Below are the code and all the weights of a small trained network. Each question names an input and a class and asks about switching units off, where a switched-off unit gives its printed mean instead of its output.

import numpy as np


def w(rows, s, z=0):
    codes = np.array(rows[::2]) - 128.0
    scale = np.full(codes.shape[1], s)
    scale[-1] = z or s
    return codes * scale


def f(y):
    return y / 2 * (1 + np.tanh(0.7978845608 * (y + 0.044715 * y**3)))


def log_softmax(a):
    a = a - a.max(-1, keepdims=True)
    return a - np.log(np.exp(a).sum(-1, keepdims=True))


def net(x, mask):
    res = np.array(x, float).reshape(1, 4) / 4 @ E
    y = f(res @ A[0][:, :-1].T + A[0][:, -1])
    res = res + np.where(mask, y, B[0][:, -1]) @ B[0][:, :-1]
    return log_softmax(res[-1] @ U[:, :-1].T + U[:, -1])


A, B = {}, {}
E = w([
[72,97,184,89,163,94,139,78,51,100,133],'x0',
[101,200,128,202,146,126,253,97,167,134,102],'x1',
[190,56,129,51,213,76,163,200,122,82,143],'x2',
[110,221,71,61,187,120,144,111,80,208,201],'x3',
],0.015)
A[0] = w([
[175,150,75,92,198,55,173,178,117,109,200,25],'neuron 0',
[101,165,90,140,160,150,246,152,172,160,152,2],'neuron 1',
[214,106,70,147,125,126,138,185,165,189,99,84],'neuron 2',
[181,112,211,144,146,78,152,217,136,90,113,75],'neuron 3',
[89,115,200,93,160,84,197,80,65,80,167,61],'neuron 4',
[179,154,29,151,186,163,134,187,251,171,138,118],'neuron 5',
[77,129,150,137,132,121,187,141,205,71,79,83],'neuron 6',
[115,149,111,111,117,107,200,161,90,161,163,31],'neuron 7',
[99,202,102,123,173,165,122,87,129,179,171,155],'neuron 8',
[147,114,98,112,171,126,32,194,127,133,155,57],'neuron 9',
[114,112,143,134,153,82,203,96,158,106,161,84],'neuron 10',
[175,183,42,47,215,111,156,142,112,149,180,31],'neuron 11',
],0.011,0.0043)
B[0] = w([
[55,186,112,186,37,153,134,93,175,193,194,225],'neuron 0',
[163,109,59,78,115,174,99,199,102,94,251,222],'neuron 1',
[45,132,149,131,181,96,97,144,104,79,67,204],'neuron 2',
[180,184,121,198,69,173,131,48,170,163,136,211],'neuron 3',
[50,159,154,135,186,53,124,179,49,90,57,239],'neuron 4',
[8,124,153,119,181,74,213,181,60,120,74,252],'neuron 5',
[167,80,130,98,154,191,66,79,182,126,165,218],'neuron 6',
[139,98,166,145,119,79,120,125,169,158,72,174],'neuron 7',
[168,97,173,178,136,185,111,124,165,154,95,249],'neuron 8',
[97,91,113,48,112,155,124,146,132,136,174,212],'neuron 9',
[86,117,54,106,169,187,140,176,115,71,206,191],'neuron 10',
[183,52,98,171,157,133,67,64,194,59,60,252],'neuron 11',
],0.011,0.016)
U = w([
[79,142,154,123,192,53,176,131,50,90,56,216],'0',
[228,47,144,199,114,113,133,128,192,80,64,73],'1',
[70,222,93,238,27,163,136,63,128,210,144,255],'2',
[179,47,75,9,146,134,86,181,76,100,217,66],'3',
],0.015,0.0031)

Each question gives the input, the list of numbers given to net, and the class t.
The units are the neurons (one row each of A and B). Each row of codes is followed by its name. A weight is (code - 128) times the scale printed after its matrix; where a second scale follows, it is the last column's (A, B and U).
mask holds one flag per neuron, in row order. A switched-off neuron (its flag False) gives its mean, the last column of its row in B, instead of its output. The means were averaged over made-up inputs and are rounded, as every weight is.
A unit's drop is (log p(t) with every unit on - log p(t) with that unit switched off) / (log p(t) with every unit on - log p(t) with every unit switched off).
The circuit of an input: a set's keep is (log p(t) with only the set's units on - log p(t) with every unit switched off) / (log p(t) with every unit on - log p(t) with every unit switched off). Starting from all 12 units, units are removed one at a time, each time the one whose removal leaves the highest keep (on an exact tie, the one counted first), for as long as the keep stays at least 0.8.
circuit, biggest first: the units of the circuit, biggest drop first
most important unit: the unit with the biggest drop
top k neurons: the k neurons with the biggest drops, biggest first
drop when u is switched off: that unit's drop, to one decimal
input [-1,2,3,2], class 2: top 2 neurons : neuron 0; neuron 4
input [-8,3,-8,-4], class 0: circuit, biggest first : neuron 5; neuron 0
input [-8,-7,7,-4], class 0: most important unit : neuron 2
input [3,1,8,-7], class 2: circuit, biggest first : neuron 3; neuron 11
input [5,1,-6,7], class 1: circuit, biggest first : neuron 8; neuron 0
input [-6,-4,-7,7], class 1: top 3 neurons : neuron 8; neuron 0; neuron 4
input [3,-3,6,-4], class 2: top 2 neurons : neuron 3; neuron 11
input [-2,-1,-6,6], class 1: circuit, biggest first : neuron 0; neuron 8
input [-4,2,7,1], class 2: top 2 neurons : neuron 0; neuron 3
input [1,-7,-5,-6], class 3: top 4 neurons : neuron 11; neuron 0; neuron 8; neuron 3
input [0,-4,-1,-3], class 3: top 3 neurons : neuron 0; neuron 11; neuron 8
input [8,-4,-8,-6], class 0: top 3 neurons : neuron 0; neuron 3; neuron 11
input [-6,-7,1,-4], class 3: top 2 neurons : neuron 9; neuron 4
input [-2,-2,-1,5], class 1: most important unit : neuron 11
input [-8,8,-1,-4], class 0: top 3 neurons : neuron 5; neuron 2; neuron 9
input [1,7,-3,8], class 1: top 3 neurons : neuron 8; neuron 11; neuron 7
input [-1,-5,5,5], class 1: top 2 neurons : neuron 11; neuron 1
input [3,-8,-3,-6], class 3: drop when neuron 11 is switched off : 0.6
input [5,6,6,2], class 2: drop when neuron 0 is switched off : 1.8
input [-5,-3,-2,7], class 1: drop when neuron 11 is switched off : 0.9
input [-1,8,5,-1], class 3: most important unit : neuron 1
